Questions about the matrix below. Indices start at 0.
1) Give the entry in the top-left corner.
2) Give the smallest entry.
3) Give the entry in the bottom-right corner.
4) Give the entry in the top-right corner.
5) Give the top entry of the column that holds the smallest entry.
6) Give the entry just right of the smallest entry.
7) Give the bottom-left entry.
8) Give the entry at row 1, column 1.
[[122 134 142 139 112 114 112 113 113 128 133 124 111 134]
 [134 108 148 122 108 111 109 110 110 128 123 136 108 109]
 [137 106 119 112 132 131 131 131 131 128 119 136 132 108]]
1) 122
2) 106
3) 108
4) 134
5) 134
6) 119
7) 137
8) 108

[[139 141 119 129 127 125 133 142 128 103 120 112 111 130]
 [139 141 119 129 127 125 133 142 128 103 120 112 111 130]
 [139 141 119 129 127 125 133 142 128 103 120 112 111 130]
 [134 130 118 127 135 138 140 138 133 104 125 108 111 123]
 [134 130 118 127 135 138 140 138 133 104 125 108 111 123]
 [139 141 119 129 127 125 133 142 128 103 120 112 111 130]
 [134 130 118 127 135 138 140 138 133 104 125 108 111 123]
 [139 141 119 129 127 125 133 142 128 103 120 112 111 130]
 [134 130 118 127 135 138 140 138 133 104 125 108 111 123]
 [134 130 118 127 135 138 140 138 133 104 125 108 111 123]]
Report the smallest entry in the last row.
Answer: 104
Report the last entry, reading row by row.
Answer: 123
Report the second entry on the main diagonal.
Answer: 141
Report the first entry on the diagonal from the top-right corner.
Answer: 130
The entry in the top-left corner is 139
The bottom-left entry: 134
Report the second entry on the diagonal from the top-right corner.
Answer: 111
Report the 2nd entry, reading row by row.
Answer: 141
The 3rd entry on the main diagonal -> 119
Report the 3rd entry on the diagonal from the top-right corner.
Answer: 112
The largest entry in the last row is 140
Report the third-last entry, reading row by row.
Answer: 108
Report the 3rd entry in reading order.
Answer: 119

[[118 133 130 118 134]
 [133 125 125 135 128]
 [138 122 114 153 136]
 [132 125 125 135 128]
 [131 126 126 133 128]
 [129 128 128 128 128]
 [117 135 130 117 136]
 [136 123 120 145 132]
 [138 122 115 152 136]
 [116 135 130 117 137]
 [118 134 129 118 135]
 [138 122 115 150 135]
 [128 128 128 127 128]
 [115 136 130 116 139]]
Indices start at 0.
The entry at row 0, column 1?
Answer: 133
The entry in the top-left corner is 118
The entry directly above the smallest entry?
Answer: 125
The entry at row 2, column 0 is 138
The entry at row 1, column 1?
Answer: 125
The entry in row 1 and column 0?
Answer: 133
The entry in the bottom-left corner: 115
The entry just left of 139 is 116
The entry in row 0 and column 2 -> 130
The entry just left of the largest entry?
Answer: 114
The entry directly below 123: 122
The bottom-right entry?
Answer: 139
The entry just right of 153?
Answer: 136
The entry just left of the smallest entry is 122
The maximum?
Answer: 153
The entry directly above the largest entry?
Answer: 135
The entry in the top-right corner?
Answer: 134
The bottom entry of the column that holds the smallest entry is 130
The entry directly below the largest entry?
Answer: 135

Read these off the matrix that follows. Rows and columns are numbered from 0.
1) Read off the top-right entry.
2) Read off the entry in row 2 and column 0.
3) Read off the entry at row 0, column 0.
4) Read off the entry in the bottom-left corner.
5) Read off the maximum.
6) Read off the entry directly below the smallest entry.
7) Read off the entry directly below 125.
[[137 120 136 106]
 [123 144 146 125]
 [117 134 149 122]
 [145 127 146 135]]
1) 106
2) 117
3) 137
4) 145
5) 149
6) 125
7) 122

array([128, 132, 145, 114, 132, 144, 101, 144, 142, 143, 143, 143, 128])
The entry just left of 145 -> 132
The entry at the centre: 101
The entry just left of the centre entry is 144

Read these off the row that follows.
1) Which number is the entry just left of 132?
2) Which number is the entry just right of the largest entry?
[129 131 132 127 127 130 154 129]
1) 131
2) 129

[[112 122 124 137 125]
 [131 115 137 123 133]
 [127 142 124 132 140]
 [117 115 131 125 107]
 [144 114 131 144 132]
 [128 131 128 105 127]
 [121 114 142 142 133]
 [125 122 131 121 131]
 [115 130 133 119 124]
 [111 118 130 136 127]
 [126 145 135 130 114]
 [133 124 131 119 120]
 [122 131 129 121 140]]
The entry in the top-left corner is 112
The last entry in the row that holds the largest entry is 114
Give the entry just right of the centre entry.
142
Give the largest entry in the first column.
144
Give the first entry of the smallest entry's row.
128
Give the 4th-last entry, reading row by row.
131
The third-last entry, reading row by row is 129
Give the minimum.
105
Give the entry just left of the smallest entry.
128
Give the largest entry in the last row.
140
The 2nd smallest entry -> 107
The entry in the bottom-left corner is 122
Give the first entry in the row that holds the largest entry.
126
Give the top-right entry.
125
The entry just right of the largest entry -> 135
The second entry on the main diagonal -> 115
Give the top entry of the column that holds the smallest entry.
137
Give the top entry of the column that holds the largest entry.
122
The centre entry is 142
The entry directly above 117 -> 127
Give the entry directly below the largest entry.
124
Give the entry directly above the smallest entry.
144
Give the entry directly below the centre entry.
131
Give the entry directly above 107.
140
The entry just left of the centre entry: 114

Read these off the table that follows. Counting starts at 0.
1) Read off the entry in row 1 and column 0.
2) Read off the entry in row 0 and column 0.
3) Read off the entry just right of 129.
4) Read off the bottom-right entry.
5) Read off the entry at row 2, column 1.
6) Read off the entry at row 2, column 2.
7) Read off the entry at row 2, column 0.
8) Read off the top-right entry.
[[145 112 147 113 150 113 151 148 151 118]
 [134 127 135 127 133 126 132 133 132 125]
 [119 134 119 134 119 134 119 119 119 134]
 [122 124 125 126 129 126 131 126 131 133]
 [144 106 144 106 144 106 144 145 144 106]]
1) 134
2) 145
3) 126
4) 106
5) 134
6) 119
7) 119
8) 118

X = [126, 142, 142, 146, 153, 101, 142, 117]
The third entry from the right is 101
Find the fifth entry.
153
The last entry: 117

Questions about the matrix below.
1) The 1st entry in reading order?
2) The entry just left of 122?
3) The top entry of the column that holds the largest entry?
4) The last entry, reading row by row?
5) The 2nd smallest entry?
6) The 3rd largest entry?
7) The third entry on the diagonal from the top-right corner?
8) The largest entry in the last column?
[[148 123 134 131 126]
 [119 139 130 133 122]
 [134 127 128 129 124]
 [124 121 110 140 119]
 [129 129 142 139 126]
 [125 123 117 142 149]
 [144 114 133 132 123]
 [119 111 131 121 126]]
1) 148
2) 133
3) 126
4) 126
5) 111
6) 144
7) 128
8) 149

Questions about the row below.
1) Which number is the second entry?
2) Which number is the third entry from the right?
3) Which number is the 1st entry from the right?
4) Which number is the fourth-last entry?
5) Which number is the 1st entry from the left?
122,119,130,122,154,119,118,120,119,119,119,128,122,132,118,122
1) 119
2) 132
3) 122
4) 122
5) 122

Questions about the grid below. Indices start at 0.
1) Which number is the bottom-right entry?
2) Which number is the entry just left of the smallest entry?
3) Which number is the entry in the top-right corner?
4) Which number is the entry in row 0 and column 2?
5) Which number is the entry just left of 140?
6) Which number is the entry in the top-left corner?
7) Which number is the entry directly above 147?
8) Which number is the entry directly above the smallest entry?
[[119 124 119 116 112 115 131 114 126 134 119 127]
 [131 139 115 127 111 137 124 120 119 135 133 139]
 [121 121 119 129 134 119 150 132 114 121 111 123]
 [132 138 115 127 109 138 122 120 119 134 134 139]
 [126 127 136 125 114 116 119 131 130 128 113 145]
 [130 112 104 150 144 115 133 110 149 154 109 133]
 [126 117 104 143 137 115 133 116 143 148 114 132]
 [122 147 124 126 129 125 132 118 120 136 124 138]
 [136 134 110 127 100 143 118 121 118 133 138 140]]
1) 140
2) 127
3) 127
4) 119
5) 138
6) 119
7) 117
8) 129

Read these off the array that follows. Indices start at 0.
1) Which number is the entry in row 0 and column 0?
2) Which number is the entry in the top-right corner?
3) Which number is the entry directly above 112?
4) Which number is the entry just right of the largest entry?
5) Which number is the entry just right of 105?
6) Which number is the entry in row 1 and column 0?
7) Which number is the entry in row 2 and column 0?
8) Which number is the bottom-right entry?
[[152, 131, 144, 140, 126, 121, 105, 137, 128, 133],
 [126, 109, 116, 140, 125, 121, 127, 127, 123, 136],
 [137, 130, 122, 149, 123, 130, 139, 129, 129, 113],
 [119, 127, 115, 111, 130, 122, 117, 135, 142, 127],
 [130, 144, 111, 120, 109, 118, 126, 131, 112, 147]]
1) 152
2) 133
3) 142
4) 131
5) 137
6) 126
7) 137
8) 147

data =
[[118 115 118 156 157 117]
 [120 135 117 144 133 117]
 [120 129 125 126 117 153]
 [135 129 123 114 133 125]
 [132 123 131 120 131 133]
 [137 128 127 128 140 102]
 [115 127 117 138 131 146]
 [137 135 142 113 106 130]
 [135 146 124 110 112 123]
 [133 114 124 123 151 126]
 [121 132 119 142 133 121]
 [132 125 120 121 140 125]
 [120 138 129 145 117 119]
 [138 134 121 115 135 111]]
Indices start at 0.
Read off the entry in the top-left corner.
118
The entry in the bottom-left corner -> 138
The top entry of the column that holds the smallest entry is 117
The entry in row 1 and column 0 -> 120
Read off the entry at row 2, column 0.
120
Read off the entry in the bottom-right corner.
111
The entry directly below the smallest entry: 146
Read off the entry at row 0, column 2.
118
Read off the maximum.
157
The entry in row 1 and column 1 is 135
Read off the entry directly below 106.
112
Read off the entry in row 0 and column 1.
115
The entry just left of the smallest entry is 140
Read off the entry directly below the largest entry.
133
